Below are the code and all the weights of a small trained network. Each question names an input and a class and asks about switching units off, where a switched-off unit gives its printed mean instead of its output.

import numpy as np


def w(rows, s, z=0):
    codes = np.array(rows[::2]) - 128.0
    scale = np.full(codes.shape[1], s)
    scale[-1] = z or s
    return codes * scale


def norm(h):
    return h / np.sqrt((h * h).mean(-1, keepdims=True) + 1e-5)


def f(y):
    return y / 2 * (1 + np.tanh(0.7978845608 * (y + 0.044715 * y**3)))


def log_softmax(a):
    a = a - a.max(-1, keepdims=True)
    return a - np.log(np.exp(a).sum(-1, keepdims=True))


def net(x, mask):
    res = np.array(x, float).reshape(1, 3) / 4 @ E
    u = 0
    for l in range(2):
        y = f(norm(res) @ A[l][:, :-1].T + A[l][:, -1])
        res = res + np.where(mask[u : u + 16], y, B[l][:, -1]) @ B[l][:, :-1]
        u += 16
    return log_softmax(norm(res)[-1] @ U[:, :-1].T + U[:, -1])


A, B = {}, {}
E = w([
[80,128,74,155,158],'x0',
[86,98,178,137,144],'x1',
[111,96,147,174,2],'x2',
],0.0079)
A[0] = w([
[210,235,57,147,115,63],'0.n1',
[167,216,225,86,110,48],'0.n2',
[25,106,207,48,161,130],'0.n3',
[163,135,148,118,146,15],'0.n4',
[143,154,129,139,195,115],'0.n5',
[157,41,165,207,61,127],'0.n6',
[44,147,68,121,139,50],'0.n7',
[160,163,221,113,113,41],'0.n8',
[164,225,254,112,155,67],'0.n9',
[141,94,149,123,218,124],'0.n10',
[126,155,148,126,206,56],'0.n11',
[163,115,176,147,185,2],'0.n12',
[51,120,186,67,132,52],'0.n13',
[70,102,182,86,133,42],'0.n14',
[29,100,53,145,176,61],'0.n15',
[71,116,169,140,158,132],'0.n16',
],0.0096,0.0055)
B[0] = w([
[222,175,172,241,131,194],'0.n1',
[57,152,232,47,117,171],'0.n2',
[254,198,136,238,116,206],'0.n3',
[86,126,146,98,179,112],'0.n4',
[150,84,74,114,87,182],'0.n5',
[115,70,153,93,199,254],'0.n6',
[74,187,171,83,87,148],'0.n7',
[65,156,143,65,138,153],'0.n8',
[56,116,151,80,134,192],'0.n9',
[177,71,89,57,109,205],'0.n10',
[128,69,75,73,137,171],'0.n11',
[134,173,109,121,162,124],'0.n12',
[181,172,126,209,84,137],'0.n13',
[199,151,105,195,35,132],'0.n14',
[55,227,221,82,107,189],'0.n15',
[153,154,77,143,154,163],'0.n16',
],0.0086,0.0056)
A[1] = w([
[115,205,187,76,98,131],'1.n1',
[77,84,128,173,60,110],'1.n2',
[33,196,121,125,99,45],'1.n3',
[76,175,52,187,162,149],'1.n4',
[117,101,103,146,105,1],'1.n5',
[45,183,62,156,101,43],'1.n6',
[97,76,132,142,53,65],'1.n7',
[138,111,92,90,145,35],'1.n8',
[114,93,142,149,75,62],'1.n9',
[107,26,99,146,188,179],'1.n10',
[127,71,96,69,106,104],'1.n11',
[45,164,66,185,147,107],'1.n12',
[116,81,131,145,82,18],'1.n13',
[103,101,155,131,110,32],'1.n14',
[226,171,148,247,110,103],'1.n15',
[81,177,151,98,88,74],'1.n16',
],0.014,0.0071)
B[1] = w([
[59,94,130,123,95,224],'1.n1',
[181,184,86,70,190,167],'1.n2',
[68,155,124,88,33,162],'1.n3',
[142,30,253,91,144,152],'1.n4',
[177,173,93,84,186,116],'1.n5',
[56,56,211,58,95,142],'1.n6',
[177,141,118,52,201,151],'1.n7',
[141,196,129,124,123,134],'1.n8',
[211,133,124,93,205,138],'1.n9',
[115,187,27,154,94,208],'1.n10',
[121,169,107,188,99,166],'1.n11',
[151,44,225,54,127,141],'1.n12',
[177,170,96,91,193,130],'1.n13',
[178,137,131,150,165,127],'1.n14',
[149,60,155,243,160,254],'1.n15',
[60,190,133,97,52,162],'1.n16',
],0.013,0.0085)
U = w([
[219,251,18,25,180,113],'0',
[48,72,238,8,44,2],'1',
[231,80,209,228,178,26],'2',
[102,156,92,177,51,192],'3',
],0.012,0.0062)

Each question gives the input, the list of numbers given to net, and the class t.
The units are the neurons (one row each of A and B). Each row of codes is followed by its name. A weight is (code - 128) times the scale printed after its matrix; where a second scale follows, it is the last column's (A, B and U).
mask holds one flag per neuron, layer by layer. A switched-off neuron (its flag False) gives its mean, the last column of its row in B, instead of its output. The means were averaged over made-up inputs and are rounded, as every weight is.
A unit's drop is (log p(t) with every unit on - log p(t) with that unit switched off) / (log p(t) with every unit on - log p(t) with every unit switched off).
The circuit of an input: a set's keep is (log p(t) with only the set's units on - log p(t) with every unit switched off) / (log p(t) with every unit on - log p(t) with every unit switched off). Starting from the 12 units with the biggest drops (on a tie, the unit counted first), units are removed one at a time, each time the one whose removal leaves the highest keep (on an exact tie, the one counted first), for as long as the keep stays at least 0.8.
circuit, biggest first: the units of the circuit, biggest drop first
k most important neurons: the k neurons with the biggest drops, biggest first
top k neurons in layer l: the k neurons of layer l with the biggest drops, biggest first
drop when u is switched off: that unit's drop, to one decimal
input [-3,-5,-4], class 2: circuit, biggest first => [0.n1]
input [5,4,-2], class 1: 2 most important neurons => [0.n15, 0.n1]
input [-5,-8,1], class 2: 2 most important neurons => [0.n1, 1.n15]
input [4,4,-6], class 0: 2 most important neurons => [0.n10, 1.n15]
input [6,-7,-6], class 2: 2 most important neurons => [1.n4, 0.n6]
input [-1,2,-7], class 0: top 2 neurons in layer 1 => [1.n15, 1.n1]
input [0,-6,-5], class 2: 2 most important neurons => [0.n1, 0.n6]
input [4,-5,-1], class 2: 2 most important neurons => [0.n1, 1.n15]
input [0,7,7], class 0: 2 most important neurons => [0.n1, 0.n6]
input [5,-8,8], class 0: top 2 neurons in layer 0 => [0.n3, 0.n6]
input [8,7,-4], class 1: drop when 0.n15 is switched off => 1.7
input [8,6,1], class 1: drop when 0.n15 is switched off => 0.2
input [-5,5,-7], class 0: drop when 1.n15 is switched off => 0.1
input [4,3,0], class 1: drop when 1.n3 is switched off => 0.0
input [1,-6,8], class 0: most important neuron => [0.n3]
